Facts:
dolo (each to the one after it):
j872 j701
j627 j26 j337 j255 j47 j838
j766 j226 j639 j941
j325 j537 j625
j889 j863 j599
j867 j790 j468 j632 j691
j234 j908 j612 j920 j595
j565 j686 j55
j102 j844 j204 j345 j879 j326
j733 j205 j878 j243 j511
j338 j410 j301
j826 j703 j456 j718 j216
j756 j964 j235
j111 j372 j876 j529 j557 j233
j634 j668
j579 j434 j371 j263 j764
j670 j621 j206 j684
j352 j73 j899
j731 j237 j381 j447 j805 j265 j922
j509 j977 j888 j186 j548 j439
j101 j373 j775 j699 j661 j240 j779 j96 j864
j576 j417 j957 j221 j314
j40 j321 j832
j898 j630
j650 j415 j191 j332
j917 j685 j827 j188 j66 j136
j167 j161 j62
j807 j330 j726
j708 j637
j596 j747 j719 j709
j17 j510 j522 j892 j985 j802 j786 j652
j507 j316 j12 j144 j297 j302 j886 j44 j437
j591 j470
j38 j520 j903 j998 j597 j620 j567 j375 j455 j93 j789
j450 j171 j336 j361 j803
j906 j385
j798 j683 j27 j644 j41 j36 j606 j250 j753 j710 j428 j471
j636 j238 j289 j759 j987 j282 j258
j890 j837 j248 j755 j260 j483 j335
j151 j581 j780 j860 j526 j757
j68 j141 j421 j666 j108
j88 j48 j975 j176 j309 j514 j422 j215 j60
{j422 j60 j215 j309 j48 j975 j176 j514 j88} skaso j250
{j93 j375 j998 j903 j567 j455 j620 j520 j789 j38 j597} skaso j265
{j73 j899 j352} skaso j888
{j335 j755 j483 j837 j260 j890 j248} skaso j226
{j447 j805 j237 j922 j381 j731 j265} skaso j830
{j96 j864 j699 j373 j101 j779 j661 j240 j775} skaso j186
{j439 j977 j186 j509 j888 j548} skaso j684
{j522 j985 j892 j652 j786 j802 j510 j17} skaso j685
{j872 j701} skaso j38
{j709 j747 j596 j719} skaso j838
{j599 j889 j863} skaso j42
{j206 j684 j670 j621} skaso j424
{j941 j766 j639 j226} skaso j805
{j691 j867 j790 j468 j632} skaso j175
{j606 j471 j428 j753 j41 j644 j27 j36 j798 j683 j250 j710} skaso j579
{j685 j827 j136 j917 j188 j66} skaso j463
{j803 j361 j336 j450 j171} skaso j371
{j228} skaso j631
{j627 j337 j47 j255 j26 j838} skaso j808
{j595 j908 j234 j612 j920} skaso j816
{j511 j878 j733 j205 j243} skaso j636
{j385 j906} skaso j632
{j325 j625 j537} skaso j26
{j757 j526 j860 j780 j581 j151} skaso j144
{j668 j634} skaso j941
{j666 j108 j141 j421 j68} skaso j507
{j372 j876 j233 j111 j529 j557} skaso j447
{j844 j102 j204 j345 j879 j326} skaso j228
{j263 j579 j764 j371 j434} skaso j538
{j565 j686 j55} skaso j12
{j530} skaso j289
{j759 j258 j987 j282 j238 j636 j289} skaso j77
{j437 j297 j44 j316 j886 j302 j144 j507 j12} skaso j677
{j216 j826 j703 j456 j718} skaso j258
{j338 j301 j410} skaso j903
{j756 j235 j964} skaso j238
{j832 j40 j321} skaso j468
{j957 j576 j417 j314 j221} skaso j908
{j332 j415 j650 j191} skaso j844
{j726 j807 j330} skaso j670
{j470 j591} skaso j336
{j898 j630} skaso j302
{j161 j167 j62} skaso j237
{j708 j637} skaso j764
{j422 j93 j73 j96 j872 j237 j375 j60 j941 j606 j685 j215 j627 j175 j903 j511 j309 j639 j385 j889 j755 j908 j424 j867 j567 j878 j263 j565 j530 j759 j437 j48 j753 j108 j526 j876 j233 j790 j216 j483 j338 j837 j756 j373 j703 j258 j957 j111 j625 j332 j726 j42 j634 j808 j579 j255 j886 j987 j282 j352 j235 j260 j920 j644 j701 j226 j101 j361 j576 j520 j468 j888 j40 j650 j238 j321 j621 j802 j860 j789 j167 j807 j336 j596 j66 j975 j191 j507 j538 j265 j661 j463 j38 j764 j450 j906 j636 j314 j548 j683 j686 j250 j581 j838 j710 j151 j514 j326 j12 j330 j289 j88 j221} vaplagrus gere
{j631 j805 j522 j691 j864 j228 j471 j699 j827 j666 j372 j652 j102 j620 j381 j832 j44 j41 j731 j415 j470 j537 j141 j144 j421 j36 j630 j434 j775 j243} vaplagrus staskes
{j335 j447 j439 j998 j803 j595 j766 j325 j757 j844 j428 j684 j612 j337 j826 j301 j677 j670 j898 j161 j417 j917 j708 j747 j510 j17 j410 j879 j591 j798 j780 j456 j890 j248 j205 j171 j240 j529 j55 j62 j557 j632 j816} vaplagrus treflim
{j709 j206 j977 j892 j234 j733 j136 j47 j204 j922 j899 j27 j188 j345 j26 j719 j718 j830 j77 j597 j637} vaplagrus stodral
{j599 j186 j985 j668 j455 j297 j863 j316 j786 j509 j779 j302 j964 j176 j371 j68} vaplagrus simur
[j422 j93 j73 j447 j805 j522 j872 j709 j237 j599 j998 j864 j606 j803 j186 j985 j471 j627 j827 j595 j511 j639 j385 j325 j755 j908 j372 j567 j428 j234 j878 j263 j565 j455 j759 j437 j48 j108 j102 j733 j136 j337 j526 j233 j204 j620 j338 j826 j756 j863 j373 j922 j381 j899 j301 j258 j44 j677 j316 j726 j634 j808 j670 j255 j41 j282 j731 j361 j576 j470 j537 j468 j40 j779 j650 j141 j161 j417 j302 j621 j802 j27 j188 j860 j789 j144 j167 j807 j964 j421 j708 j747 j66 j17 j410 j26 j507 j538 j879 j661 j591 j176 j636 j780 j314 j548 j890 j248 j205 j630 j250 j171 j240 j529 j55 j838 j62 j557 j718 j434 j830 j514 j77 j326 j597 j330 j88 j637 j632 j816 j243 j221] skata a
[j631 j335 j96 j439 j206 j375 j60 j941 j977 j691 j685 j215 j228 j699 j175 j903 j766 j309 j757 j668 j889 j424 j867 j892 j666 j844 j530 j684 j612 j652 j753 j876 j47 j790 j297 j216 j483 j837 j703 j832 j957 j111 j625 j332 j42 j579 j786 j886 j987 j352 j235 j509 j260 j920 j644 j701 j226 j101 j415 j520 j888 j898 j238 j917 j321 j336 j596 j345 j510 j975 j191 j36 j265 j463 j38 j764 j450 j906 j798 j719 j456 j683 j686 j581 j371 j710 j151 j68 j12 j775 j289] skata b
j60 klinure: j226 j161 j903 j375
j606 klinure: j255 j670 j630
j215 klinure: j507 j136 j803
j186 klinure: j102
j595 klinure: j330 j36 j221
j511 klinure: j908 j428 j102
j668 klinure: j710 j66
j892 klinure: j985 j93 j345 j450
j844 klinure: j255
j565 klinure: j581 j731
j455 klinure: j805 j260 j637
j733 klinure: j93 j48
j47 klinure: j456 j756
j233 klinure: j627 j26 j421 j151
j790 klinure: j175 j548 j917
j620 klinure: j889 j699
j483 klinure: j709 j352 j876
j338 klinure: j906 j428 j898 j96
j703 klinure: j258 j625 j447 j764
j381 klinure: j691 j827
j301 klinure: j216
j957 klinure: j597 j683 j530
j332 klinure: j314 j708 j637
j316 klinure: j807 j803
j42 klinure: j471 j410
j808 klinure: j860 j520 j66
j886 klinure: j372
j235 klinure: j507 j221
j141 klinure: j439 j596 j373
j621 klinure: j40 j985 j385 j522 j567
j27 klinure: j352 j410
j188 klinure: j652 j216 j520
j167 klinure: j596 j263 j670
j964 klinure: j514 j309
j510 klinure: j864 j798
j191 klinure: j289 j361 j144 j206
j265 klinure: j685 j372 j684 j44
j879 klinure: j920 j40 j903 j975
j661 klinure: j548 j899
j38 klinure: j204 j514 j666 j297
j780 klinure: j756
j686 klinure: j471 j421
j250 klinure: j372 j205
j55 klinure: j102 j917 j890
j62 klinure: j759
j775 klinure: j17 j221
j88 klinure: j372 j755
j632 klinure: j206

Known rows:
j381: [-17 -11  27   0   7 -24   4  -6  21 -11  18 -16   3  -9 -10  12  11  17
   2   1   0 -27   1  -1 -13  -6  -5  -7  12  -1  -2   7   7]
j830: [-13 -28  12  -4   1 -17  16 -17   3  -2   7 -15   1   8   5   9  -2  14
   4  11   1 -21  -1  17 -11  -4  -1  -6  11   9   8   3  -8]
j691: [ 24  12 -28  13 -11  18   3   5   9 -17   8  26  15  -1   1 -19  -3 -10
   2 -10 -19  30  12 -20   8  -8  -2   1 -26  -1 -15  -3  -3]
j922: [ 28 -40   8  23  22 -13  33 -30 -11  -3   8  -8   5  13  -1   7   1  19
  23  27 -10 -16  -3  17  -1 -20   2 -12   5  21  -3  -6   1]
j141: [-20   9  32  -6 -12 -11  -4 -10  19  -5  12 -19  12 -15  -1  11  14  20
 -10   0   2 -33  10   3 -15  -1   4   4  16 -11  10   9   0]
j68: [-15  19 -24 -17 -21  16 -16  15  14   4   1   1   3  -3  23 -11 -13 -20
 -27 -32   3  35  20 -10  -6   8   0  11 -15  -5  10   4 -19]
j96: [ 52  -8 -29  43   9  43  38  18 -19 -11 -38  19  -7   8 -31  -1 -15 -13
   3   0 -24  47 -12 -12  16  -5   6   2 -18   8 -39 -28  25]
j526: [ 14   2  17  15  11  -7   1 -21 -17   3  -7  -9   6  -3  -8  -2  13  10
   5  16   5 -22  -5  16   4  -7   0   2  19  -1   9  -5   6]
j757: [ 42  11 -26  15  -5  18  12  -7   4 -12   3  11  19  -4  11 -15  -8  -4
   3  -7 -21  39  21 -10  10 -13   0   6 -24   8 -10  -9   1]
j191: [ 11  33 -10   3   2  13 -10   7  15  12  -8  -9   1 -23  14  -4  -2  -6
 -18 -30   5  49  17 -25   1  -7   3  12 -10  -3   1  -6  -4]
j332: [ 23  30 -14  11   6  13  -5   4  10   9  -8  -2   3 -18  13  -5  -1  -4
 -16 -24  -1  48  16 -24   4  -8   3  10 -10   2   1 -11  -1]
j888: [ -1  12 -19   1 -14  26   4  24  10   3 -30  10  -7   1   1   0  -4 -24
 -22 -20  -4  39  -3 -28  -3   3   7   4  -8   0 -12  -6  10]
j832: [  2  18 -21   0 -18  17  -5  15  23 -12  11  15  14  -9   8 -13  -4  -9
 -11 -18 -14  34  20 -22  -2  -2  -2   7 -26  -8 -11   3  -7]
j434: [-29   2  21 -17  -9  -6  -8   0  11  -5  18  -4   3  -6  -5  11  10  15
   4  16   1 -40  -4   3  -6  11   2   4   2 -16   4   8  -4]
j652: [ 61   6 -30  35   3  19  19  -9   1 -17   4  32  27   2  -2 -20   0   2
  19   5 -33  36  12 -22  17 -24  -2  -4 -28   7 -22 -10   9]
j867: [-16  26 -18 -14 -14  15 -19  20  14   9  -5   6  -6 -11  13 -10 -10 -25
 -25 -34  11  37  10 -20  -4   8  -1  12 -11 -12   7   4 -14]
j837: [-14  -1 -24  -6  12 -10 -13  26  18  10   4  12 -19  -4   9 -19 -18 -21
 -14 -42  11  45   5 -27  -9  -2 -17 -13  -8   1  -9  10 -12]
j226: [-11  -3 -32 -11   8  -5 -26  27   3   1   7   6  -8   2   9 -26  -8 -35
  -6 -32   8  44   2 -16  -7  -1  -2  -2  -9   5 -13  18 -12]
j40: [-35  -1   7 -25  -6 -11 -38   7 -20  -4  -1 -27   3   8  -6 -15  18 -21
  -2   2  19 -30 -10  26  -7  10  15   6  22 -10   5  24  -8]
j998: [ -7 -26  12   3  10 -24  12 -10   7  -8  17  -8  -3   8  -5   5  -2  13
   9   7   0 -24  -2  12 -10  -7 -12 -14  11  11  -4   8  10]
j703: [ -2  31 -12  -6  -3  11 -15  11  17  10  -7  -6  -3 -23  15  -1  -2 -10
 -23 -30   9  45  18 -24  -2  -1   1  11 -10  -4   5   0  -8]

Rows:
No name comes twice in this set of rows, the named rows included.
[ 33  -3 -19  20  36 -14  11   2  14  10   2  10 -11 -11   7  -8 -10  -1
   4 -23  -4  60   4 -36   3 -25 -14 -13 -11  21 -18  -7   9]  j483
[-42 -13  19 -14 -12 -21 -11   4  15  -8  18   0   0   3  -7  -1   0  -1
  -5  -2   4 -40  -2   8 -18   6  -9  -9  16 -10   9  21  -7]  j731
[-27 -17   8 -26 -17  -2  -1  -8  -6   4   9   0  -5  12  11  13  -2   7
   8  24   2 -35  -7  17  -2  17   6   2  -2  -7  16   5 -19]  j637
[ 30  16 -22  16   6  17   1   4  -4   4 -13  12   2  -7   4 -14  -4  -8
  -4 -15  -6  46   9 -17  12  -7   0   6 -16   2  -7  -8   0]  j987
[ 74 -34   6  56  57 -22  35 -37 -33  -5  -5   4  -1   9 -25  -4  11  26
  46  36 -14  -5 -22   9  21 -35  -8 -27  13  31 -21 -17  29]  j789
[ 70   9 -28  24  34  21  16  -2 -20   5  -7  29   0  -5  -1  -1   1   9
  36  21 -16  53  -5 -25  38 -11   6  -1 -40  12 -24 -28  11]  j753
[-24   0 -24 -17 -13  -7 -11  25  32  -2  16  11  -6   1  17  -8 -20 -17
 -19 -41   0  36  17 -19 -14   4 -13  -3 -18   3  -4  12 -10]  j766
[-35 -12  15 -17 -22  -4   1  -9   8   4   6 -21  -2   7  12  12  -1   7
 -12   4   7 -32   8  22 -17  11   7   6  11  -5  23  12 -19]  j234
[  6 -27  13   8  13 -25  14 -14   1  -9  15  -5  -2   8  -4   6   0  15
  16  13  -6 -24  -2  13  -4  -8  -8 -14  10  12  -6   3  10]  j557
[ 19  11 -34  -1   5  13 -18  14 -14  -4  -6   1  10  -1   7 -26   2 -31
   0 -14   0  44   8 -10   7  -5  13  11 -14  -2 -14   7  -7]  j920
[-33  -9  21 -25 -12  -7  -8  -9  11   2  11 -46   9  -3  13  15  11   5
  -6   0  13 -22  13  19 -22   4  19  12  12  -2  11  15 -13]  j733
[ 26  16 -26   5   6  18  -3  11 -10   5  -6  26  -2   1   4 -11  -6 -12
   6  -1  -5  41   1 -19  20   2  -3   6 -27  -1  -9 -10  -5]  j764
[ 28  -4 -32  20 -15  26  26   8   9 -14 -18  22   9  14  -2  -3  -9 -19
  -2  -3 -30  34   3 -22   8  -8   7  -3 -25  14 -22 -11  21]  j439
[-26   1  23  -8 -14  -9  -5  -7   9 -12  14  -7   9  -4  -9   5  10   8
  -4   6   0 -36   3  11 -11   7   2   0  14 -14   6  12  -1]  j537
[-28  -3  17  -4 -15  -5  -4   0  -2   9 -21   1 -10   9  -7   7   8  -9
 -12  10  10 -35 -20   7  -7  11   2  -4  26  -5  10   5   7]  j330

Now the same nodes, written a new way:
Known rows:
j428: [  7 -16 -52 -13   3  -6   3  -1 -60 -21 -14 -27  -6  27 -66   8  25  12
  -9  -4  43   2 -42  19  17 -29 -23  30  39  -8  19]
j250: [  4  -3 -41  14  -8 -17 -14  13 -27  -9  -1  22  -1  41 -18  20  20 -13
 -39 -24  32  58 -20  10 -14 -10 -35  39  19 -21  34]
j606: [  3  -1 -23  -4   8 -14  10   2 -44 -15  -9   4   7 -10 -22  17  10 -12
 -19 -22  20  -2 -28  -2   1 -18 -16  25   9 -12  26]
j151: [ -6  13  22   8   2  18  -4  -4  28  11   7 -11  -7   5  36 -10   0  -5
   8  14 -12 -21   4 -22   4  10  22 -18  -6   0 -27]
j565: [  3  -2  28  -2   3  -5   5   8   0   4  -5  32  31 -42   9  13 -11 -12
  -3 -15 -17  -7   4  -4  -8  -2 -10  -1 -18  -5  19]
j529: [  5 -15   5  -8  -2  -4   3   1 -18  -1   2   5  18  -6 -25   4   3  11
  10  -1  -6   0  -8  19   1  -8  -2   5   1   3  10]
j141: [ -7   5   3  -8  -2  -8  17  14 -15   3 -15  15  29 -50   1  13 -12  -7
  -5  -9 -19   9  16   0  -7  12 -14   4 -19  -4  14]
j903: [  3   2  -4   4  -8 -16 -15  -2  29   3  25  -6 -40  37  33 -13  14 -18
  -6   8  -3   7  11  -7  -3  15  13 -16  -1  16 -17]
j102: [  2  -5  15 -22 -11   5  -1  22  -6  15  -6   8  44 -47 -10  -9 -18   5
  18  23  -7   9  26   3   0  12 -37 -18  -3   6   3]
j898: [ -6   8  20   6   2  20  -6   0  27  14   8  -9  -6   8  35  -9   4  -8
   4  19 -17 -23   2 -23   8  10  21 -19  -2  -1 -28]
j798: [ -4  10  18   8  -2  24  -2   0  13  16  17  -5   1   8  42 -14   3 -14
   3  20 -15 -11  -6 -30   5   5  24  -9   4  -3 -29]
j632: [  7 -11  -9  -7 -14 -22  -6   8   1  -7  -2  36  -7 -10   3  15   3 -19
 -30 -23  -6  15   4  17  -9  -5 -22   5   8   0  30]
j206: [ -8   9   3   8  13  14   0  -5  19   5   0 -18 -21  14  22  -8   6  -3
   3  17  -7 -16  -1 -20  11   6  16 -10   6  -2 -27]
j530: [ -3   7 -12  14   7  17   6   3  20   4   7 -19 -13  33  11 -12  -4  -3
   4   7   4 -32  -5 -25  10   3  29 -21  -5  -2 -17]
j977: [ -9   9  12   9  10  19  -2  -5  26   9  -2 -13 -16   8  26  -9   1  -1
   5  19 -11 -16   5 -19  10  10  16 -15   3  -3 -28]
j509: [ -6  25  23  17  17  10  -4 -12  39   6   3 -11 -15  -3  33 -17 -20   4
  20  10  12  -5  18 -29  -5  12  12 -12 -21   0 -26]
j17: [  3 -11  29  -6  -8  10   4   0   0   8   1  22  30 -27  -2   1 -14  11
  12  -1 -23   1   3  15  -5  -6   6   0  -6   2   6]
j237: [ 14 -17  13  -9 -21 -17 -11   3  11   2  17  33   3   0   1  -4  -9   0
   3  -7 -11  30  18  27 -17   1 -10  -2  -2  17  16]
j917: [ -3   7  21   2   3  17  -8   3  26  16   8 -10  -4   4  34 -11   5 -10
   6  24 -11 -25   4 -26  11  10  12 -25   2   0 -28]
j803: [  4 -12  -4  -8  -3   3   5  -3 -26  -4  -4   3  14  -5 -25   5   1  12
   1  -6   1   1 -17  16   2 -15  -1  15  11  -1  12]
j650: [  5  -8  30  -5  -6  10   1   1   3   6   2  21  33 -25  -3  -1 -17  12
  15  -2 -13   2   6  13  -8  -5  -1  -1  -8   2   7]

Rows:
No name comes twice in this set of rows, the named rows included.
[ -1  -6  -6  -3   7 -13  12   1 -23 -11 -13  13   9 -20 -15  22   8 -10
 -16 -24  -7 -12 -15   6   0 -11  -4  15  -3  -8  24]  j595
[  2   9  10   9  -3 -24 -12   6  38   7  24  16 -33  11  56  -2  13 -44
 -20  -1 -16   1  17 -25 -10  21   5 -22 -13   9  -8]  j38
[ -3   0  -4  -8   2 -19  16  14 -26   1  -7   8  25 -40  -9  14  -2 -13
  -4  -7 -15  13  14   1  -8  15 -14   5 -23   1  15]  j381
[ 10  -2 -18  -1  -4 -21 -10 -11   4 -18  -6  14 -25   6 -25  -5 -19  19
   0 -18  35  41  15  28 -16  -9 -26  16   5   9  22]  j302
[  2  -4   6  -3   8  -6  14   8 -26  -1  -3  28  22 -32   2  10  -8 -20
 -11 -11 -10   8 -11  -9  -4 -11 -13  17   0  -8  19]  j27
[  5 -13 -28 -14 -22 -27   0   6 -15  -4   5   4  -8   4 -21  -2   2   6
  -4  -3  -4  46  22  34 -12  13 -18   7  -1  20  13]  j805
[  4   3 -11   5  -9 -12 -16  -4  28   0  19 -11 -42  40  27 -11  17 -13
  -9   7   4   7   7  -4   0  11   8 -13   9  12 -17]  j941
[ -2   3  26  17   4   4  -4  18  -4  16   2  37  53 -13  10  18  -3 -10
  -6 -10 -11  29  -2  -8 -17   3 -15  14 -21 -25  19]  j88
[  4   3  25   3  10  -3   3  -8   2  -1   0  15  20 -25 -11  -7 -32  17
  27  -6  13  19  12   6 -16  -4 -10   8 -20   4   9]  j863
[ -6  28  14  18  30 -14   3  -4  23   0   6  -7 -19  -8  38  -3  -5 -28
   4   0  11  -9   9 -46  -6  15   4  -9 -31  -3 -13]  j668
[ -8  10 -34   6  13   6  -5 -11  -1 -13 -13 -47 -40  39 -13   2  26   6
  -8   5  29 -28 -22 -11  21  -3   7   0  18  -8 -17]  j96
[-14  18 -37   3  -2  11  10  -2 -20   1  -1 -44 -22  20   8  -9  14  -3
  -8  17  10   4  -7 -23  10  13  14   8   9  -3 -28]  j36
[-15  17 -27  33  28  -1 -11   6   7  -1 -15 -29 -18  51   2  24  40 -11
 -23  -6  21  -4 -21 -24  10  13  -3   8  -5 -32  -5]  j886
[-19  26 -13   8   8   1  15   2  10   2 -15 -21 -20 -17  34   8   8 -21
 -18  -4 -18 -17  12 -31   6  23  16  -7 -17  -8 -18]  j775
[  1  11 -27  15  -2 -11   0  11  36  -2   9  12 -40  31  38  -1  -1 -36
 -32 -16   1 -16   6 -28  -1   9  13 -20  -3   1   3]  j42

